Below is a small trained network, with its code and all its weights. Each question gives an input and a class and asks what happens when units are switched off, that is, made to give their printed mean instead of their output.

import numpy as np


def w(rows, s, z=0):
    codes = np.array(rows[::2]) - 128.0
    scale = np.full(codes.shape[1], s)
    scale[-1] = z or s
    return codes * scale


def norm(h):
    return h / np.sqrt((h * h).mean(-1, keepdims=True) + 1e-5)


def f(y):
    return y / 2 * (1 + np.tanh(0.7978845608 * (y + 0.044715 * y**3)))


def log_softmax(a):
    a = a - a.max(-1, keepdims=True)
    return a - np.log(np.exp(a).sum(-1, keepdims=True))


def net(x, mask):
    res = np.array(x, float).reshape(1, 8) / 4 @ E
    u = 0
    for l in range(2):
        y = f(norm(res) @ A[l][:, :-1].T + A[l][:, -1])
        res = res + np.where(mask[u : u + 11], y, B[l][:, -1]) @ B[l][:, :-1]
        u += 11
    return log_softmax(norm(res)[-1] @ U[:, :-1].T + U[:, -1])


A, B = {}, {}
E = w([
[230,159,109,170,6,160,2],'x0',
[135,124,125,132,132,135,132],'x1',
[147,139,114,239,142,23,155],'x2',
[133,121,127,132,130,132,131],'x3',
[134,130,121,133,131,137,133],'x4',
[138,136,127,132,125,139,141],'x5',
[123,118,127,131,125,128,128],'x6',
[27,149,225,227,141,208,101],'x7',
],0.0085)
A[0] = w([
[99,136,220,197,192,167,74,2],'L0N1',
[93,111,117,50,131,201,91,36],'L0N2',
[123,144,157,119,140,114,116,82],'L0N3',
[228,158,180,118,157,139,182,68],'L0N4',
[73,149,164,118,202,122,219,69],'L0N5',
[191,116,69,50,184,72,133,72],'L0N6',
[96,113,160,43,133,255,106,12],'L0N7',
[79,126,217,192,148,198,133,9],'L0N8',
[144,163,160,177,67,182,61,31],'L0N9',
[110,125,116,246,163,31,127,32],'L0N10',
[119,127,93,221,123,78,142,12],'L0N11',
],0.0088,0.0042)
B[0] = w([
[44,129,37,124,29,90,188,207],'L0N1',
[190,221,235,113,121,87,183,172],'L0N2',
[134,107,128,100,115,128,120,114],'L0N3',
[63,107,159,119,90,93,105,126],'L0N4',
[139,81,129,162,181,143,2,253],'L0N5',
[49,138,102,142,44,117,159,251],'L0N6',
[210,216,201,75,124,99,212,208],'L0N7',
[95,129,11,111,74,115,182,221],'L0N8',
[136,95,86,144,170,139,86,220],'L0N9',
[222,237,228,16,122,186,240,221],'L0N10',
[199,187,185,106,104,131,152,163],'L0N11',
],0.0092,0.0053)
A[1] = w([
[69,94,115,119,236,131,145,45],'L1N1',
[54,130,108,136,44,118,153,42],'L1N2',
[80,152,199,170,134,159,105,124],'L1N3',
[94,145,82,101,80,109,131,93],'L1N4',
[87,154,149,164,102,176,144,85],'L1N5',
[166,113,112,121,104,154,75,35],'L1N6',
[132,82,148,114,84,134,85,34],'L1N7',
[107,83,104,80,180,133,173,85],'L1N8',
[110,133,69,97,77,92,163,4],'L1N9',
[152,143,103,187,98,165,9,69],'L1N10',
[181,147,134,207,112,87,126,122],'L1N11',
],0.012,0.0032)
B[1] = w([
[144,109,157,166,169,106,23,224],'L1N1',
[141,80,70,97,99,108,125,254],'L1N2',
[169,102,77,125,1,119,145,148],'L1N3',
[62,140,60,184,145,154,161,239],'L1N4',
[169,51,49,71,101,96,166,163],'L1N5',
[91,107,180,145,158,115,141,173],'L1N6',
[84,180,134,97,137,99,124,135],'L1N7',
[161,135,146,172,106,170,85,199],'L1N8',
[84,83,86,183,96,194,145,248],'L1N9',
[80,68,167,161,212,104,98,249],'L1N10',
[103,144,170,66,164,162,131,180],'L1N11',
],0.0098,0.0054)
U = w([
[98,96,2,149,96,132,172,111],'0',
[189,201,196,97,141,123,198,255],'1',
[124,83,153,164,214,112,39,29],'2',
],0.017,0.00088)

Each question gives the input, the list of numbers given to net, and the class t.
The units are the neurons (one row each of A and B). Each row of codes is followed by its name. A weight is (code - 128) times the scale printed after its matrix; where a second scale follows, it is the last column's (A, B and U).
mask holds one flag per neuron, layer by layer. A switched-off neuron (its flag False) gives its mean, the last column of its row in B, instead of its output. The means were averaged over made-up inputs and are rounded, as every weight is.
A unit's drop is (log p(t) with every unit on - log p(t) with that unit switched off) / (log p(t) with every unit on - log p(t) with every unit switched off).
The circuit of an input: a set's keep is (log p(t) with only the set's units on - log p(t) with every unit switched off) / (log p(t) with every unit on - log p(t) with every unit switched off). Starting from the 12 units with the biggest drops (on a tie, the unit counted first), units are removed one at a time, each time the one whose removal leaves the highest keep (on an exact tie, the one counted first), for as long as the keep stays at least 0.8.
circuit, biggest first: the units of the circuit, biggest drop first
k most important neurons: the k neurons with the biggest drops, biggest first
top k neurons in layer l: the k neurons of layer l with the biggest drops, biggest first
drop when u is switched off: that unit's drop, to one decimal
input [0,8,3,-1,-4,0,-5,2], class 1: circuit, biggest first : (L0N10)
input [7,-6,-2,-6,-4,-3,7,7], class 0: top 2 neurons in layer 0 : (L0N1; L0N5)
input [-3,0,-7,8,8,-5,6,5], class 1: 2 most important neurons : (L0N7; L0N2)
input [-6,4,5,-5,0,-7,-4,2], class 2: 4 most important neurons : (L0N5; L1N1; L0N7; L0N2)
input [4,4,7,4,-6,-2,4,7], class 0: top 2 neurons in layer 0 : (L0N1; L0N8)
input [-1,-6,7,0,7,-2,-2,8], class 0: 2 most important neurons : (L0N1; L0N8)
input [-7,8,-1,3,3,-3,4,5], class 2: 3 most important neurons : (L0N5; L1N1; L0N6)
input [-8,8,8,8,2,3,-2,7], class 1: top 4 neurons in layer 1 : (L1N10; L1N9; L1N4; L1N3)
input [5,1,6,3,7,-5,-8,-5], class 1: 3 most important neurons : (L0N1; L0N8; L1N11)
input [-6,-8,6,3,8,6,2,-1], class 1: 2 most important neurons : (L0N10; L0N11)
input [7,7,-5,7,2,7,-4,-2], class 2: 2 most important neurons : (L0N10; L1N10)
input [1,6,-5,-5,-8,6,0,4], class 1: 3 most important neurons : (L0N7; L0N2; L0N6)
input [3,-1,1,8,4,4,-5,2], class 2: 3 most important neurons : (L0N9; L1N10; L0N6)
input [-2,3,0,8,8,4,-6,1], class 2: circuit, biggest first : (L0N5)
input [-4,4,4,-7,-1,-6,-1,-2], class 1: drop when L0N10 is switched off : 1.4
input [-3,-8,-5,6,6,2,-7,1], class 1: drop when L0N5 is switched off : 0.0
input [5,-3,0,6,8,0,-3,8], class 0: drop when L0N1 is switched off : 0.1
input [2,0,-7,4,7,4,-2,6], class 1: drop when L0N2 is switched off : 1.7
